Here is a tiny trained network, its code and every weight. The questions are about switching its units off for an input and a target symbol, where a switched-off unit gives its printed mean instead of its output.

import numpy as np


def w(rows, s, z=0):
    codes = np.array(rows[::2]) - 128.0
    scale = np.full(codes.shape[1], s)
    scale[-1] = z or s
    return codes * scale


def norm(h):
    return h / np.sqrt((h * h).mean(-1, keepdims=True) + 1e-5)


def f(y):
    return y / 2 * (1 + np.tanh(0.7978845608 * (y + 0.044715 * y**3)))


def softmax(a):
    e = np.exp(a - a.max(-1, keepdims=True))
    return e / e.sum(-1, keepdims=True)


def log_softmax(a):
    a = a - a.max(-1, keepdims=True)
    return a - np.log(np.exp(a).sum(-1, keepdims=True))


def net(x, mask):
    ids = ['ΠΨαβγδεζηθλμξστ'.index(c) for c in x.split()]
    T = len(ids)
    res = E[ids] + P[:T]
    u = 0
    for l in range(2):
        q, k, v = (norm(res) @ M[l].T for M in (Q, K, V))
        z = softmax(np.where(np.tri(T) > 0, q @ k.T / 4**0.5, -1e9)) @ v
        res = res + np.where(mask[u], z, O[l][:, -1]) @ O[l][:, :-1]
        u += 1
        y = f(norm(res) @ A[l][:, :-1].T + A[l][:, -1])
        res = res + np.where(mask[u : u + 12], y, B[l][:, -1]) @ B[l][:, :-1]
        u += 12
    return log_softmax(norm(res)[-1] @ U[:, :-1].T + U[:, -1])


Q, K, V, O, A, B = {}, {}, {}, {}, {}, {}
E = w([
[110,87,125,105,139,124,196,54,184,140,81,124],'Π',
[210,115,68,117,139,116,174,142,199,84,40,158],'Ψ',
[64,184,58,129,94,72,88,110,160,46,151,72],'α',
[96,179,63,172,124,78,98,52,166,86,196,83],'β',
[172,125,137,194,81,127,126,197,110,131,42,194],'γ',
[119,163,89,23,158,113,99,160,31,168,121,183],'δ',
[148,120,152,167,143,13,193,55,78,201,215,181],'ε',
[104,166,123,221,87,61,120,146,22,125,184,160],'ζ',
[157,188,150,127,103,112,74,191,143,89,84,152],'η',
[180,198,93,155,152,9,149,119,75,74,184,70],'θ',
[19,96,71,119,185,134,184,54,142,103,184,86],'λ',
[125,123,254,189,114,46,155,124,86,109,156,202],'μ',
[157,82,86,172,120,120,222,113,116,176,49,172],'ξ',
[210,148,32,142,110,161,54,186,140,55,109,181],'σ',
[128,76,190,109,76,109,172,160,152,168,23,136],'τ',
],0.009)
P = w([
[147,55,233,107,129,52,91,15,94,84,182,3],'0',
[52,92,127,159,112,78,66,145,121,157,115,96],'1',
[61,116,131,151,119,108,90,140,132,175,113,116],'2',
[86,137,156,125,129,109,118,115,129,143,131,159],'3',
[90,153,155,111,123,127,130,109,134,150,129,157],'4',
[85,161,167,103,117,126,150,120,123,141,134,156],'5',
[80,171,169,97,115,137,157,132,126,145,142,143],'6',
[70,179,174,98,115,146,161,145,129,159,161,133],'7',
],0.0055)
Q[0] = w([
[4,129,90,115,148,30,50,118,159,53,121,163],'0.h0',
[68,98,87,210,119,78,175,96,81,212,139,100],'0.h0',
[100,221,105,197,39,131,116,173,84,108,79,158],'0.h0',
[126,141,131,110,198,150,74,139,67,120,222,102],'0.h0',
],0.0038)
K[0] = w([
[131,148,134,144,85,131,71,126,127,81,187,52],'0.h0',
[112,115,142,168,80,111,183,121,102,118,180,104],'0.h0',
[149,145,146,175,98,158,67,181,59,64,123,128],'0.h0',
[73,170,92,84,152,168,108,145,108,132,254,174],'0.h0',
],0.0052)
V[0] = w([
[61,165,227,144,135,107,198,139,180,253,117,150],'0.h0',
[129,136,121,102,140,208,90,181,12,120,181,161],'0.h0',
[243,130,173,204,15,121,137,141,140,178,48,184],'0.h0',
[137,93,99,191,120,71,140,46,45,243,121,221],'0.h0',
],0.0029)
O[0] = w([
[194,98,58,135,91,108,71,177,62,119,117,141,6],'0.h0',
[97,51,97,108,228,251,115,174,163,193,62,151,53],'0.h0',
[47,160,106,124,150,106,81,34,151,183,253,68,222],'0.h0',
[87,124,160,81,107,106,110,234,228,57,128,90,164],'0.h0',
],0.0055,0.0016)
A[0] = w([
[159,151,150,183,114,76,147,128,103,162,134,125,128],'0.n0',
[98,55,186,153,175,134,172,78,162,176,104,111,157],'0.n1',
[100,86,154,133,153,166,135,181,95,195,117,179,69],'0.n2',
[98,150,135,51,142,122,114,121,76,125,74,131,58],'0.n3',
[133,72,115,112,178,208,165,163,96,81,103,126,95],'0.n4',
[255,92,74,164,88,137,81,191,126,77,133,88,102],'0.n5',
[203,131,188,150,93,80,177,134,121,147,164,89,227],'0.n6',
[153,133,139,100,114,132,111,205,217,107,53,165,197],'0.n7',
[90,119,79,162,186,102,119,102,108,124,177,74,138],'0.n8',
[193,112,103,203,105,141,159,123,64,176,104,180,140],'0.n9',
[122,104,169,123,63,144,214,115,124,98,86,96,181],'0.n10',
[92,86,94,188,107,109,70,137,154,130,90,102,250],'0.n11',
],0.0057,0.0015)
B[0] = w([
[91,151,145,113,150,213,137,120,185,111,127,117,221],'0.n0',
[155,154,168,133,185,119,69,50,97,65,156,92,181],'0.n1',
[155,164,151,80,169,98,216,53,199,117,77,172,131],'0.n2',
[201,95,90,124,135,153,153,135,97,135,139,132,143],'0.n3',
[110,157,60,169,61,162,143,184,211,104,137,207,124],'0.n4',
[151,127,152,69,129,42,69,46,142,90,102,112,136],'0.n5',
[65,145,99,133,141,155,159,121,180,63,102,113,251],'0.n6',
[87,135,171,158,162,116,94,84,51,61,172,65,217],'0.n7',
[190,159,230,76,159,99,80,95,148,110,79,111,211],'0.n8',
[107,122,183,88,151,92,2,31,48,88,152,87,122],'0.n9',
[107,217,96,130,150,67,121,171,129,114,209,121,217],'0.n10',
[175,149,125,87,112,114,162,133,135,69,176,161,241],'0.n11',
],0.0054,0.0028)
Q[1] = w([
[77,148,115,121,147,183,163,95,137,108,132,167],'1.h0',
[134,114,187,97,150,89,93,125,100,140,139,144],'1.h0',
[126,161,114,83,154,41,159,75,140,115,149,130],'1.h0',
[70,200,150,113,171,120,91,129,134,2,163,111],'1.h0',
],0.0067)
K[1] = w([
[50,110,98,3,154,171,151,187,151,161,111,183],'1.h0',
[87,93,241,130,115,109,99,67,50,124,101,67],'1.h0',
[141,96,133,77,204,28,240,87,145,179,152,107],'1.h0',
[194,74,100,63,135,101,205,135,38,204,81,151],'1.h0',
],0.0046)
V[1] = w([
[201,183,113,73,118,94,86,119,63,186,80,155],'1.h0',
[141,45,166,118,130,2,179,100,120,132,91,74],'1.h0',
[136,153,238,92,109,167,133,177,65,172,129,163],'1.h0',
[103,126,100,59,237,96,190,135,110,142,136,128],'1.h0',
],0.0043)
O[1] = w([
[118,200,164,137,168,68,121,253,169,92,149,128,22],'1.h0',
[171,198,147,61,163,135,128,73,143,204,60,141,254],'1.h0',
[159,121,73,110,127,127,156,84,157,102,200,199,6],'1.h0',
[175,152,143,120,117,115,48,186,141,124,153,145,221],'1.h0',
],0.0061,0.0025)
A[1] = w([
[137,181,104,130,156,107,120,149,197,145,73,98,122],'1.n0',
[105,118,122,104,30,100,209,129,154,158,85,154,123],'1.n1',
[138,129,196,82,168,112,97,56,51,169,84,87,197],'1.n2',
[106,145,91,92,85,88,183,122,105,145,135,128,152],'1.n3',
[90,142,125,167,163,193,78,131,76,123,149,154,4],'1.n4',
[206,75,159,151,114,59,130,191,175,106,142,147,43],'1.n5',
[112,113,117,160,89,174,168,183,166,156,136,131,172],'1.n6',
[132,157,82,105,129,136,115,106,105,105,81,139,20],'1.n7',
[119,162,90,99,187,148,71,138,119,79,130,150,65],'1.n8',
[254,106,71,38,109,86,96,90,109,112,150,134,169],'1.n9',
[118,157,135,129,110,89,181,129,201,157,139,163,136],'1.n10',
[54,173,145,165,87,90,99,72,102,119,82,70,167],'1.n11',
],0.0063,0.0013)
B[1] = w([
[91,170,64,112,137,196,180,176,31,112,167,223,153],'1.n0',
[110,164,87,150,202,225,190,159,118,124,99,185,135],'1.n1',
[73,114,182,178,61,65,70,82,160,55,176,54,225],'1.n2',
[161,69,94,201,125,166,55,172,86,200,82,148,141],'1.n3',
[176,133,64,115,146,153,172,180,141,167,49,151,145],'1.n4',
[230,66,105,57,95,80,193,126,177,117,252,210,128],'1.n5',
[86,74,85,155,123,84,109,85,76,39,121,135,121],'1.n6',
[88,72,158,122,162,156,195,163,195,197,142,151,141],'1.n7',
[97,210,213,79,125,140,228,102,138,197,58,174,155],'1.n8',
[124,103,166,207,122,102,115,117,120,91,195,51,148],'1.n9',
[146,209,47,153,142,215,160,207,123,117,57,163,145],'1.n10',
[188,114,163,64,189,138,167,84,178,111,152,123,252],'1.n11',
],0.0046,0.011)
U = w([
[147,144,113,128,67,121,114,129,110,147,126,148,19],'Π',
[143,145,122,157,86,118,102,160,146,166,108,129,53],'Ψ',
[86,177,203,119,117,102,103,53,153,73,177,66,210],'α',
[76,172,56,243,81,191,113,183,90,68,60,95,237],'β',
[59,97,61,159,73,139,98,166,112,125,173,130,246],'γ',
[253,71,127,100,105,79,162,177,154,105,183,188,188],'δ',
[114,114,110,122,102,103,111,155,128,144,129,140,42],'ε',
[127,108,116,100,109,110,117,154,117,148,144,160,82],'ζ',
[153,133,105,129,131,88,110,133,93,167,158,168,134],'η',
[130,128,113,144,137,101,99,154,129,138,114,130,7],'θ',
[159,116,148,121,87,101,128,161,94,117,95,167,111],'λ',
[152,99,122,125,101,134,129,147,135,148,144,150,65],'μ',
[130,126,127,141,85,119,113,174,139,157,114,123,102],'ξ',
[133,204,137,72,183,229,201,129,156,140,65,202,106],'σ',
[150,133,109,126,89,122,122,136,118,154,145,145,57],'τ',
],0.0052,0.0022)

Each question gives the input, a string of symbols that net reads in full, and the target symbol t.
The units are the heads (4 rows each of Q, K, V and O) and the neurons (one row each of A and B). Each row of codes is followed by its name. A weight is (code - 128) times the scale printed after its matrix; where a second scale follows, it is the last column's (O, A, B and U).
mask holds one flag per unit, layer by layer, with each layer's heads first. A switched-off unit (its flag False) gives its mean, the last column of its rows in O or B, instead of its output. The means were averaged over made-up inputs and are rounded, as every weight is.
A unit's drop is (log p(t) with every unit on - log p(t) with that unit switched off) / (log p(t) with every unit on - log p(t) with every unit switched off).
The circuit of an input: a set's keep is (log p(t) with only the set's units on - log p(t) with every unit switched off) / (log p(t) with every unit on - log p(t) with every unit switched off). Starting from the 12 units with the biggest drops (on a tie, the unit counted first), units are removed one at a time, each time the one whose removal leaves the highest keep (on an exact tie, the one counted first), for as long as the keep stays at least 0.8.
circuit, biggest first: the units of the circuit, biggest drop first
most important unit: the unit with the biggest drop
k most important neurons: the k neurons with the biggest drops, biggest first
k most important neurons of layer l: the k neurons of layer l with the biggest drops, biggest first
input λ η σ β σ λ ξ Ψ, target α: 2 most important neurons of layer 0	(0.n7, 0.n4)
input σ σ λ Ψ ζ ξ ζ, target σ: 3 most important neurons of layer 0	(0.n1, 0.n7, 0.n2)
input ξ ε μ η λ μ, target σ: 4 most important neurons of layer 0	(0.n8, 0.n7, 0.n1, 0.n6)
input θ τ μ σ λ ε ξ γ, target α: circuit, biggest first	(0.n9, 1.n2)
input Ψ Ψ σ σ η γ σ, target β: 2 most important neurons	(0.n1, 1.n11)
input α μ η α, target σ: 4 most important neurons of layer 0	(0.n7, 0.n1, 0.n9, 0.n5)
input σ Ψ θ μ η σ, target σ: circuit, biggest first	(1.n2, 1.n8)
input Ψ η η λ τ η, target β: 4 most important neurons of layer 0	(0.n1, 0.n8, 0.n5, 0.n10)
input λ ζ λ λ, target β: circuit, biggest first	(0.h0, 0.n4, 1.n11)
input η α γ γ, target σ: 2 most important neurons	(1.n2, 0.n9)
input α λ λ, target σ: 4 most important neurons	(0.n4, 0.n10, 0.n7, 1.n2)
input ζ ζ σ τ λ γ γ, target σ: circuit, biggest first	(1.n2, 1.n1)
input δ ε σ δ, target σ: 2 most important neurons	(0.n2, 0.n4)
input σ γ τ τ, target σ: circuit, biggest first	(1.n1)
input γ γ λ ε μ α ε, target σ: circuit, biggest first	(0.h0, 0.n6, 1.n10, 1.n2)
input γ μ ζ ζ η ξ θ ζ, target β: 2 most important neurons of layer 0	(0.n1, 0.n7)
input λ μ ζ λ σ, target α: 3 most important neurons	(0.n5, 0.n7, 1.n9)
input η θ ζ σ σ ζ, target σ: 2 most important neurons	(1.n2, 0.n7)
input γ α σ θ σ τ σ, target β: 2 most important neurons	(0.n1, 0.n8)
input η σ σ, target σ: 3 most important neurons	(0.n5, 1.n2, 1.n8)
input δ Π ξ, target δ: 2 most important neurons	(1.n5, 1.n2)
input τ σ λ ζ ξ, target α: most important unit	0.n9
input η τ λ μ θ σ η η, target β: 3 most important neurons	(0.n1, 0.n8, 1.n11)
input ξ τ τ, target σ: 3 most important neurons of layer 1	(1.n1, 1.n11, 1.n9)
input η λ σ β β, target σ: 4 most important neurons of layer 0	(0.n1, 0.n7, 0.n9, 0.n5)
input α λ γ α, target σ: most important neuron	(0.n1)
input Ψ ε η Π ζ ε, target σ: most important neuron of layer 0	(0.n7)
input γ ε α Π Π, target σ: 3 most important neurons of layer 1	(1.n1, 1.n10, 1.n0)
input λ β σ σ λ γ β, target σ: 3 most important neurons	(0.n1, 1.n2, 0.n7)
input ζ Ψ λ σ λ, target σ: 2 most important neurons of layer 0	(0.n4, 0.n1)
